Read these off the row that follows.
1) Report the entry just left of the smallest entry.
2) Report the entry just right of 2.59.
3) Report the entry just right of the centre entry.
4) Report the entry just right of -2.43.
-2.43  2.59  3.94  0.04  1.20  -3.16  -2.61  2.95  -4.37  -3.26  -2.28
1) 2.95
2) 3.94
3) -2.61
4) 2.59

Read these off the table that follows. Counting starts at 1.
1) Report the entry in the top-right corner.
2) Report the entry just right of 333.
3) Report the entry in the bottom-left corner.
4) Report the entry directly below 500.
5) Report the entry just right of 411.
6) Report the entry in row 1 and column 2.
7) Report the entry in row 3 and column 3.
8) Report the entry just left of the largest entry.
array([[311, 400, 224, 238, 458, 159],
       [363, 337, 171, 346, 117, 443],
       [314, 303, 239, 259, 253, 104],
       [253, 256, 282, 222, 458, 394],
       [360, 316, 132, 204, 116, 609],
       [263, 292, 485, 383, 490, 101],
       [299, 295, 358, 362, 477, 884],
       [283, 305, 131, 272, 297, 219],
       [375, 296, 313, 348, 553,  15],
       [309, 275, 197, 207, 385, 185],
       [303, 360, 333, 435, 228, 500],
       [179, 260, 407, 277, 234, 178],
       [289, 353, 102, 242, 412, 248],
       [150, 282, 290, 411, 211, 412]])
1) 159
2) 435
3) 150
4) 178
5) 211
6) 400
7) 239
8) 477
